Below is a small trained network, with its code and all its weights. Each question gives an input and a target symbol and asks what happens when units are switched off, that is, made to give their printed mean instead of their output.

import numpy as np


def w(rows, s, z=0):
    codes = np.array(rows[::2]) - 128.0
    scale = np.full(codes.shape[1], s)
    scale[-1] = z or s
    return codes * scale


def f(y):
    return np.maximum(y, 0)


def softmax(a):
    e = np.exp(a - a.max(-1, keepdims=True))
    return e / e.sum(-1, keepdims=True)


def log_softmax(a):
    a = a - a.max(-1, keepdims=True)
    return a - np.log(np.exp(a).sum(-1, keepdims=True))


def net(x, mask):
    ids = ['ΓΘΠΣαβδηλμξτψω'.index(c) for c in x.split()]
    T = len(ids)
    res = E[ids] + P[:T]
    u = 0
    for l in range(2):
        q, k, v = (res @ M[l].T for M in (Q, K, V))
        z = softmax(np.where(np.tri(T) > 0, q @ k.T / 4**0.5, -1e9)) @ v
        res = res + np.where(mask[u], z, O[l][:, -1]) @ O[l][:, :-1]
        u += 1
        y = f(res @ A[l][:, :-1].T + A[l][:, -1])
        res = res + np.where(mask[u : u + 4], y, B[l][:, -1]) @ B[l][:, :-1]
        u += 4
    return log_softmax(res[-1] @ U[:, :-1].T + U[:, -1])


Q, K, V, O, A, B = {}, {}, {}, {}, {}, {}
E = w([
[128,170,133],'Γ',
[99,134,114],'Θ',
[104,137,123],'Π',
[134,132,116],'Σ',
[128,130,110],'α',
[120,132,90],'β',
[119,155,123],'δ',
[197,227,161],'η',
[26,136,208],'λ',
[141,143,144],'μ',
[92,121,84],'ξ',
[97,93,191],'τ',
[114,125,99],'ψ',
[251,182,162],'ω',
],0.02)
P = w([
[163,40,48],'0',
[161,56,75],'1',
[163,56,105],'2',
[145,58,159],'3',
[141,40,136],'4',
[179,38,161],'5',
[146,18,182],'6',
[149,26,207],'7',
[127,4,192],'8',
[164,22,218],'9',
[140,21,242],'10',
[167,2,218],'11',
],0.0067)
Q[0] = w([
[125,171,173],'0.h0',
[137,1,93],'0.h0',
[75,61,110],'0.h0',
[101,47,166],'0.h0',
],0.0088)
K[0] = w([
[50,27,133],'0.h0',
[108,172,254],'0.h0',
[184,98,205],'0.h0',
[145,63,222],'0.h0',
],0.0099)
V[0] = w([
[37,7,162],'0.h0',
[158,52,154],'0.h0',
[141,81,154],'0.h0',
[181,92,67],'0.h0',
],0.012)
O[0] = w([
[83,92,5,254],'0.h0',
[200,11,121,184],'0.h0',
[115,50,119,172],'0.h0',
[121,85,254,88],'0.h0',
],0.0067,0.0061)
A[0] = w([
[150,146,24,135],'0.n0',
[233,76,102,158],'0.n1',
[171,87,117,178],'0.n2',
[254,165,28,253],'0.n3',
],0.0089,0.0045)
B[0] = w([
[68,146,107,209],'0.n0',
[118,211,49,243],'0.n1',
[135,255,71,218],'0.n2',
[49,76,207,255],'0.n3',
],0.006,0.0064)
Q[1] = w([
[84,92,154],'1.h0',
[122,117,100],'1.h0',
[136,118,248],'1.h0',
[205,58,164],'1.h0',
],0.011)
K[1] = w([
[115,105,217],'1.h0',
[131,122,142],'1.h0',
[119,250,133],'1.h0',
[117,162,113],'1.h0',
],0.014)
V[1] = w([
[41,206,167],'1.h0',
[246,151,2],'1.h0',
[165,192,104],'1.h0',
[156,170,140],'1.h0',
],0.0067)
O[1] = w([
[92,255,158,198],'1.h0',
[177,107,130,81],'1.h0',
[226,135,115,38],'1.h0',
[130,143,140,4],'1.h0',
],0.0095,0.0021)
A[1] = w([
[155,109,75,81],'1.n0',
[13,38,242,78],'1.n1',
[148,32,254,116],'1.n2',
[11,157,124,254],'1.n3',
],0.0087,0.0065)
B[1] = w([
[219,146,254,136],'1.n0',
[169,232,17,158],'1.n1',
[196,165,75,135],'1.n2',
[147,81,237,251],'1.n3',
],0.0057,0.015)
U = w([
[121,83,254,255],'Γ',
[115,143,143,177],'Θ',
[105,144,147,81],'Π',
[131,177,77,124],'Σ',
[135,162,90,75],'α',
[124,138,141,26],'β',
[119,96,221,42],'δ',
[109,186,186,51],'η',
[36,160,161,98],'λ',
[131,179,82,71],'μ',
[121,145,127,70],'ξ',
[164,71,101,84],'τ',
[130,122,153,38],'ψ',
[176,173,109,181],'ω',
],0.0086,0.0067)

Each question gives the input, a string of symbols that net reads in full, and the target symbol t.
The units are the heads (4 rows each of Q, K, V and O) and the neurons (one row each of A and B). Each row of codes is followed by its name. A weight is (code - 128) times the scale printed after its matrix; where a second scale follows, it is the last column's (O, A, B and U).
mask holds one flag per unit, layer by layer, with each layer's heads first. A switched-off unit (its flag False) gives its mean, the last column of its rows in O or B, instead of its output. The means were averaged over made-up inputs and are rounded, as every weight is.
A unit's drop is (log p(t) with every unit on - log p(t) with that unit switched off) / (log p(t) with every unit on - log p(t) with every unit switched off).
The circuit of an input: a set's keep is (log p(t) with only the set's units on - log p(t) with every unit switched off) / (log p(t) with every unit on - log p(t) with every unit switched off). Starting from all 10 units, units are removed one at a time, each time the one whose removal leaves the highest keep (on an exact tie, the one counted first), for as long as the keep stays at least 0.8.
units of the circuit, in order: the units of the circuit, biggest drop first
most important unit: the unit with the biggest drop
k most important neurons: the k neurons with the biggest drops, biggest first
k most important neurons of layer l: the k neurons of layer l with the biggest drops, biggest first
drop of u: that unit's drop, to one decimal
input λ λ α, target λ: most important unit => 0.n0
input μ λ Γ δ Σ λ λ μ ψ, target λ: units of the circuit, in order => [1.h0; 0.n2]
input μ ψ τ Γ τ Σ τ, target τ: units of the circuit, in order => [0.h0; 1.h0]
input Γ α β, target Γ: 3 most important neurons => [1.n1; 0.n1; 0.n2]
input ω Θ ξ, target Γ: 3 most important neurons => [0.n1; 1.n1; 0.n3]
input Π Π ψ ξ β λ λ λ β, target λ: 3 most important neurons => [0.n0; 0.n2; 0.n1]
input Π Θ α β λ λ Θ Γ ψ, target λ: units of the circuit, in order => [1.h0; 0.n2; 0.n1]
input μ δ τ, target τ: 2 most important neurons => [0.n3; 1.n3]
input Σ Θ δ, target Γ: 2 most important neurons => [1.n1; 0.n1]
input ω ω Σ, target ω: 2 most important neurons of layer 1 => [1.n3; 1.n2]
input Π β β ψ λ ξ, target λ: 2 most important neurons => [0.n0; 0.n2]
input Γ Σ Θ, target Γ: 4 most important neurons => [0.n1; 1.n1; 0.n3; 0.n2]
input λ λ λ μ, target λ: drop of 0.n2 => 0.1
input Γ ω ω λ λ ξ, target Γ: most important unit => 0.h0
input Γ β δ, target Γ: drop of 0.n0 => 0.0
input Γ ω λ λ λ α, target λ: drop of 0.n3 => -0.1
input Γ Γ Γ, target Γ: drop of 0.n1 => 0.3
